Below is a small trained network, with its code and all its weights. Each question gives an input and a class and asks what happens when units are switched off, that is, made to give their printed mean instead of their output.

import numpy as np


def w(rows, s, z=0):
    codes = np.array(rows[::2]) - 128.0
    scale = np.full(codes.shape[1], s)
    scale[-1] = z or s
    return codes * scale


def norm(h):
    return h / np.sqrt((h * h).mean(-1, keepdims=True) + 1e-5)


def f(y):
    return np.maximum(y, 0)


def log_softmax(a):
    a = a - a.max(-1, keepdims=True)
    return a - np.log(np.exp(a).sum(-1, keepdims=True))


def net(x, mask):
    res = np.array(x, float).reshape(1, 3) / 4 @ E
    u = 0
    for l in range(3):
        y = f(norm(res) @ A[l][:, :-1].T + A[l][:, -1])
        res = res + np.where(mask[u : u + 4], y, B[l][:, -1]) @ B[l][:, :-1]
        u += 4
    return log_softmax(norm(res)[-1] @ U[:, :-1].T + U[:, -1])


A, B = {}, {}
E = w([
[97,255,218],'x0',
[105,113,119],'x1',
[56,66,107],'x2',
],0.0044)
A[0] = w([
[147,72,81,102],'0.n0',
[58,175,208,190],'0.n1',
[111,135,178,4],'0.n2',
[7,195,48,199],'0.n3',
],0.011,0.0015)
B[0] = w([
[138,167,212,205],'0.n0',
[91,137,1,254],'0.n1',
[188,83,138,159],'0.n2',
[85,45,147,205],'0.n3',
],0.0091,0.0067)
A[1] = w([
[50,173,82,135],'1.n0',
[69,125,103,3],'1.n1',
[2,195,92,54],'1.n2',
[135,192,75,30],'1.n3',
],0.0086,0.0036)
B[1] = w([
[70,108,132,253],'1.n0',
[98,90,147,153],'1.n1',
[114,65,184,241],'1.n2',
[138,252,2,180],'1.n3',
],0.0084,0.004)
A[2] = w([
[117,41,112,38],'2.n0',
[248,152,128,251],'2.n1',
[109,84,191,192],'2.n2',
[110,177,83,153],'2.n3',
],0.014,0.0032)
B[2] = w([
[149,237,254,215],'2.n0',
[104,23,77,253],'2.n1',
[220,141,100,243],'2.n2',
[167,202,173,205],'2.n3',
],0.0073,0.0062)
U = w([
[100,4,103,232],'0',
[190,55,106,128],'1',
[207,94,170,73],'2',
[182,130,206,38],'3',
[143,184,65,74],'4',
[70,197,101,2],'5',
[82,89,98,150],'6',
],0.013,0.0045)

Each question gives the input, the list of numbers given to net, and the class t.
The units are the neurons (one row each of A and B). Each row of codes is followed by its name. A weight is (code - 128) times the scale printed after its matrix; where a second scale follows, it is the last column's (A, B and U).
mask holds one flag per neuron, layer by layer. A switched-off neuron (its flag False) gives its mean, the last column of its row in B, instead of its output. The means were averaged over made-up inputs and are rounded, as every weight is.
A unit's drop is (log p(t) with every unit on - log p(t) with that unit switched off) / (log p(t) with every unit on - log p(t) with every unit switched off).
The circuit of an input: a set's keep is (log p(t) with only the set's units on - log p(t) with every unit switched off) / (log p(t) with every unit on - log p(t) with every unit switched off). Starting from all 12 units, units are removed one at a time, each time the one whose removal leaves the highest keep (on an exact tie, the one counted first), for as long as the keep stays at least 0.8.
circuit, biggest first: the units of the circuit, biggest drop first
top k neurons: the k neurons with the biggest drops, biggest first
k most important neurons of layer l: the k neurons of layer l with the biggest drops, biggest first
drop of u: that unit's drop, to one decimal
input [0,3,6], class 3: circuit, biggest first	(2.n0, 0.n1)
input [-5,-7,2], class 2: top 2 neurons	(1.n3, 2.n2)
input [-1,-4,4], class 2: circuit, biggest first	(0.n1, 2.n2)
input [0,-3,-8], class 0: top 2 neurons	(2.n1, 0.n1)
input [-6,3,8], class 3: top 3 neurons	(2.n0, 0.n1, 2.n1)
input [0,2,1], class 3: circuit, biggest first	(2.n0)
input [-1,-3,-3], class 0: top 3 neurons	(0.n1, 0.n3, 2.n1)
input [0,-6,2], class 2: 2 most important neurons of layer 0	(0.n1, 0.n2)
input [-6,-2,3], class 2: top 2 neurons	(0.n1, 0.n0)
input [0,-1,-7], class 0: 3 most important neurons of layer 2	(2.n1, 2.n2, 2.n0)
input [5,7,1], class 0: top 2 neurons	(0.n3, 0.n1)
input [4,2,1], class 0: top 3 neurons	(0.n1, 0.n3, 1.n2)
input [6,3,4], class 0: top 3 neurons	(0.n3, 0.n1, 1.n2)
input [7,8,3], class 0: circuit, biggest first	(0.n3)
input [-3,-4,-6], class 0: top 2 neurons	(0.n1, 2.n1)
input [0,-2,1], class 2: drop of 2.n2	0.1
input [-7,8,6], class 3: drop of 0.n1	0.2
input [-8,2,1], class 3: drop of 0.n1	-0.1
